Each row has a name. Each question is about the rows just above it. Places in a row count from 1.

z_160: [ 94  94 112 152]
z_169: [88 92 88 88]
z_783: [ 94  96 112 152]
z_74: [150  95  95  95]
Places of [95] in row z_74:	2 3 4
Places of [150] in row z_74:	1
Every place of [88] in z_169:	1 3 4

z_38: [155 117 138 117 122  84 111 126 128 126 119 123 125]
z_754: [155 117 138 117 122  84 155 112 117 116 157 117 135]
z_835: [131 117 138 117 122  84 130 127 127 127 131 127 147]
z_935: [125 147 125 125 116 160 103 125 124 124 130 125 130]
z_714: [155 117 138 117 122  84 164 125 164 142 156 138 132]
z_352: [132 132 134 122 123 112 139 120 132 127 148 125 133]
Every place of [130] in z_935:	11 13
Every place of [127] in z_835:	8 9 10 12
Every place of [125] in z_935:	1 3 4 8 12
At which places does z_754 hold [117]?	2 4 9 12
Every place of [134] in z_352:	3

z_362: [113 113 117 128 128 141 124 136 125 143 106 143 136 120 143 119  88 132
 141 132 110 103 123 102 128 106 119 127 119 121 115 133 111 150 108 118
 111 135 162 103 135 152 128 102 143 110  96]
z_878: [ 89 109 121 137 155 129 117 132  93 124 131 118 147  86 138 117  94 133
 121 123 111  86 136 117 128  97 143  99 106 134 131 108 106 161 146 132
 103 134 167 131  98 136 122  97 128 108  92]
z_649: [109 113 118 127 132 137 123 135  87 142 110 143 141 115 143 117  92 132
 141 131 112  98 122 107 130 101 119 126 115 119 118 131 110 152 110 116
 114 133 142  98 134 147 112  97 149 112  99]
z_819: [ 89 109 121  86 167 129 117 104  93 124 131 103 147  86 108  86  94  86
 121 123  86  86 167 114 128  85  86 134 106 134 131 108 108 161 134 132
 103 134 167 103  98  86 122  97 128 108  97]
Places of [117] in row z_878:	7 16 24
At which places does z_819 hold [86]?	4 14 16 18 21 22 27 42
At which places does z_362 hold [103]?	22 40
Every place of [103] in z_819:	12 37 40
Every place of [141] in z_362:	6 19

z_112: [121 116 110 130 103 123 145 140 146 138 103  93 174 146 142 111 107]
z_741: [ 93 116 110  93 103 123 116  93 146 138 103  93 144 102 116 103 116]
z_750: [121 116 110 130 103 104 146 146 146 146 103  93 174 146 142 140 107]
Places of [146] in row z_750:	7 8 9 10 14
Every place of [103] in z_741:	5 11 16
At which places does z_741 hold [93]?	1 4 8 12

z_648: [120 123 100 114 123 122 115 151 146 128 121 119 169 106 140 135 119 148
 114 108 122 145 129 169 135 111 148 141 130 136 123 121 128 151 123 133
 113 151 135 130 134 116 116 130 145 118 132 124]
z_855: [138 139 121 157 141 125 128 147 110 110 122 138 151 122 122 126 130 108
 124 122 130 132 103 127 140 122 117 130 120 121 126 118 113 139 114 119
 109 141 113 111 151 104 140 134 131 133 139 121]
z_61: [ 88 104 118 117 139 145 130 157 127 132 124 122 130 125 128 132 100 123
 121 134 141 129 144 146 123 145 125 128 146 154  98 117 118 129 119 143
 119 145 118 112 125 104 108 138 127 138 128 107]
z_326: [132 120 112 145 136 122 125 152 129 114 115 127 158 117 122 131 137 115
 120 122 125 144 120 126 141 125 127 139 117 130 121 125 117 141 122 120
 114 134 129 117 152 106 121 139 149 117 131 139]
z_578: [ 88 108 110 119 141 140 135 155 127 125 142 121 136 117 113 134 102 132
 124 155 139 130 139 150 129 150 135 129 134 145  95 133 108 128 111 144
 113 143 125 112 136 119 113 133 121 140 133 103]
z_85: [140 131 119 144 134 120 136 149 114 117 102 130 153 125 128 127 135 114
 116 118 131 144 117 125 137 122 112 125 113 117 119 114 121 155 124 109
 114 128 120 119 147 106 132 141 136 129 138 129]
z_2: [134 121 108 129 124 134 113 140 129  96 132 134 164 123 135 134 124 147
 120 155  97 133 149 134 135 140 157 134 110 101  93 115 114 144 109 135
 128 134 137 104 139 137 129 122 109 126 137 106]
z_152: [126 140 124 109 125 120 121 122 132 106 131 132 140 107 142 135 127 142
 126 137 116 138 160 163 129 115 155 152 150 120 118 131 106 136 125 117
  99 130 126 123 131 128 143 105 143 122 130 146]
z_967: [140 132 105 105 127 131 107 124 132 118 150 100 159 114 150 120 123 138
 107 108 129 124 137 114 107 101 135 124 112 118 142 123 123 139 122 105
 134 144 128 129 106 146 117 116 111 126 139 108]
z_174: [133 121 122 152 129 146 132 115 129 101 138 128 151 103 149 123 114 148
 112 152 115 132 131 138 118 136 107 151 142 109 106 103 133 132 152 114
 126 149 137 107 135 136 136 119 128 122 138 142]
z_459: [139 116 150 116 120 118 133 127 129 122 131 114 134 118 140 142 126 124
 116 121 130 118 124 127 124 110 138 122 150 132 112 150 110 121 110 116
 136 140 133 129 117 117 122 123 114 125 106 155]
z_257: [133 140 104  98 119 133 118 126 134 130 131 119 166 101 142 119 115 133
 111 103 139 135 122 120 109  91 146 132 117 125 136 127 118 161 123 117
 120 147 143 143 104 133 124 111 117 139 137 103]
At which places does z_174 hold [152]?	4 20 35
Places of [134] in row z_2:	1 6 12 16 24 28 38
Every place of [149] in z_174:	15 38
Places of [169] in row z_648:	13 24

z_3: [159 139 128 138 101 116 117 143 160 120]
z_738: [126 126 126 136 126 136 136 136 136 114]
z_895: [107 103 103 129 152 120 138 138 103 103]
z_865: [144 144 106 135 135 144 135 135 144 144]
z_908: [107 113 118 129 152 118 138 114 103 102]
z_156: [107 113 118 134 152 137 138 114 103 126]
z_481: [146 123 113 142  98 112 114 106 116 114]
z_274: [131 129 124 132 135 143 138 143 107 125]
At which places does z_865 hold [135]?	4 5 7 8
Every place of [136] in z_738:	4 6 7 8 9
Places of [107] in row z_908:	1
Places of [103] in row z_895:	2 3 9 10
At which places does z_865 hold [144]?	1 2 6 9 10

z_234: [118 146 172 104 120  94]
z_612: [113 137 151 124 132 110]
z_250: [122 144 132 144 144 144]
z_640: [111 157 156 156 156 156]
z_450: [148 116 153  89 103 108]
z_708: [133 118 151 141 119 107]
Every place of [146] in z_234:	2
Every place of [157] in z_640:	2
At which places does z_250 hold [144]?	2 4 5 6
At which places does z_234 hold [120]?	5

